Here is a tiny trained network, its code and every weight. The questions are about switching its units off for an input and a class, where a switched-off unit gives its printed mean instead of its output.

import numpy as np


def w(rows, s, z=0):
    codes = np.array(rows[::2]) - 128.0
    scale = np.full(codes.shape[1], s)
    scale[-1] = z or s
    return codes * scale


def norm(h):
    return h / np.sqrt((h * h).mean(-1, keepdims=True) + 1e-5)


def f(y):
    return np.maximum(y, 0)


def log_softmax(a):
    a = a - a.max(-1, keepdims=True)
    return a - np.log(np.exp(a).sum(-1, keepdims=True))


def net(x, mask):
    res = np.array(x, float).reshape(1, 8) / 4 @ E
    u = 0
    for l in range(3):
        y = f(norm(res) @ A[l][:, :-1].T + A[l][:, -1])
        res = res + np.where(mask[u : u + 4], y, B[l][:, -1]) @ B[l][:, :-1]
        u += 4
    return log_softmax(norm(res)[-1] @ U[:, :-1].T + U[:, -1])


A, B = {}, {}
E = w([
[138,124,235,126,165],'x0',
[13,132,129,83,212],'x1',
[152,89,97,150,136],'x2',
[187,118,94,89,173],'x3',
[149,255,163,147,119],'x4',
[113,80,77,58,83],'x5',
[83,116,95,146,161],'x6',
[92,93,149,162,85],'x7',
],0.0056)
A[0] = w([
[20,176,79,219,206,254],'0.n0',
[157,150,86,79,208,68],'0.n1',
[54,164,246,228,48,126],'0.n2',
[62,200,88,172,254,122],'0.n3',
],0.005,0.0015)
B[0] = w([
[70,157,87,70,131,255],'0.n0',
[255,116,127,83,127,167],'0.n1',
[113,95,77,87,151,240],'0.n2',
[107,74,165,118,72,225],'0.n3',
],0.0095,0.0037)
A[1] = w([
[109,1,68,80,130,154],'1.n0',
[56,122,178,195,34,119],'1.n1',
[152,91,69,24,190,171],'1.n2',
[178,2,50,233,142,254],'1.n3',
],0.005,0.0045)
B[1] = w([
[154,164,136,79,76,247],'1.n0',
[192,35,2,104,165,157],'1.n1',
[136,187,125,127,11,237],'1.n2',
[150,92,75,19,173,253],'1.n3',
],0.0086,0.0051)
A[2] = w([
[186,169,145,115,182,121],'2.n0',
[243,255,202,111,206,249],'2.n1',
[165,172,199,45,100,64],'2.n2',
[40,117,177,96,133,148],'2.n3',
],0.0069,0.002)
B[2] = w([
[110,130,254,169,155,172],'2.n0',
[70,133,132,206,92,254],'2.n1',
[199,116,128,205,138,247],'2.n2',
[83,177,179,110,27,212],'2.n3',
],0.008,0.0045)
U = w([
[140,142,170,233,198,74],'0',
[164,27,153,142,242,3],'1',
[191,136,188,185,77,120],'2',
[198,76,26,49,84,200],'3',
[9,157,156,105,92,157],'4',
],0.011,0.0054)

Each question gives the input, the list of numbers given to net, and the class t.
The units are the neurons (one row each of A and B). Each row of codes is followed by its name. A weight is (code - 128) times the scale printed after its matrix; where a second scale follows, it is the last column's (A, B and U).
mask holds one flag per neuron, layer by layer. A switched-off neuron (its flag False) gives its mean, the last column of its row in B, instead of its output. The means were averaged over made-up inputs and are rounded, as every weight is.
A unit's drop is (log p(t) with every unit on - log p(t) with that unit switched off) / (log p(t) with every unit on - log p(t) with every unit switched off).
The circuit of an input: a set's keep is (log p(t) with only the set's units on - log p(t) with every unit switched off) / (log p(t) with every unit on - log p(t) with every unit switched off). Starting from all 12 units, units are removed one at a time, each time the one whose removal leaves the highest keep (on an exact tie, the one counted first), for as long as the keep stays at least 0.8.
units of the circuit, in order: the units of the circuit, biggest drop first
unit that matters most: the unit with the biggest drop
k most important neurons: the k neurons with the biggest drops, biggest first
k most important neurons of layer l: the k neurons of layer l with the biggest drops, biggest first
drop of u: that unit's drop, to one decimal
input [5,-8,7,8,3,3,-4,0], class 2: most important neuron	(0.n2)
input [6,-2,-2,4,-5,-7,-5,3], class 1: 2 most important neurons of layer 1	(1.n2 1.n3)
input [-8,8,5,7,6,-8,-7,-4], class 2: units of the circuit, in order	(0.n1 1.n3 2.n0)
input [7,-2,-4,-7,-3,-5,-1,4], class 3: 2 most important neurons	(1.n1 0.n2)
input [2,0,-4,4,0,1,5,-6], class 2: 2 most important neurons	(0.n2 1.n3)
input [2,-5,-3,-1,4,-8,-3,-5], class 0: 2 most important neurons of layer 1	(1.n2 1.n0)
input [-7,-7,-1,8,8,1,-7,1], class 2: 2 most important neurons of layer 2	(2.n1 2.n0)
input [2,-4,-1,3,1,3,-2,-4], class 2: 2 most important neurons of layer 2	(2.n1 2.n0)
input [3,8,5,8,4,0,4,-4], class 2: 2 most important neurons	(0.n1 1.n3)
input [7,4,5,-6,-5,-1,3,5], class 3: 2 most important neurons of layer 2	(2.n1 2.n0)
input [2,8,2,3,7,-3,-5,-7], class 2: 2 most important neurons of layer 0	(0.n1 0.n3)
input [5,-3,8,-4,7,-2,-4,2], class 0: 2 most important neurons of layer 1	(1.n2 1.n0)
input [4,-3,-8,8,7,5,-3,-7], class 0: 2 most important neurons of layer 1	(1.n0 1.n3)
input [8,-2,5,-6,-4,-5,1,8], class 3: unit that matters most	0.n2
input [-3,2,2,-1,1,-5,-8,-8], class 0: 2 most important neurons of layer 0	(0.n2 0.n0)
input [-1,-3,5,0,8,-6,-6,-5], class 0: 2 most important neurons of layer 1	(1.n2 1.n0)
input [-5,-4,5,7,8,5,-3,-8], class 2: drop of 2.n3	-0.1
input [6,-6,-2,-5,-5,-4,-5,8], class 3: drop of 0.n2	0.1
input [-1,-8,-2,3,5,-2,6,-8], class 0: drop of 2.n3	0.1
input [4,-2,3,6,-2,-7,-2,-4], class 0: unit that matters most	2.n1
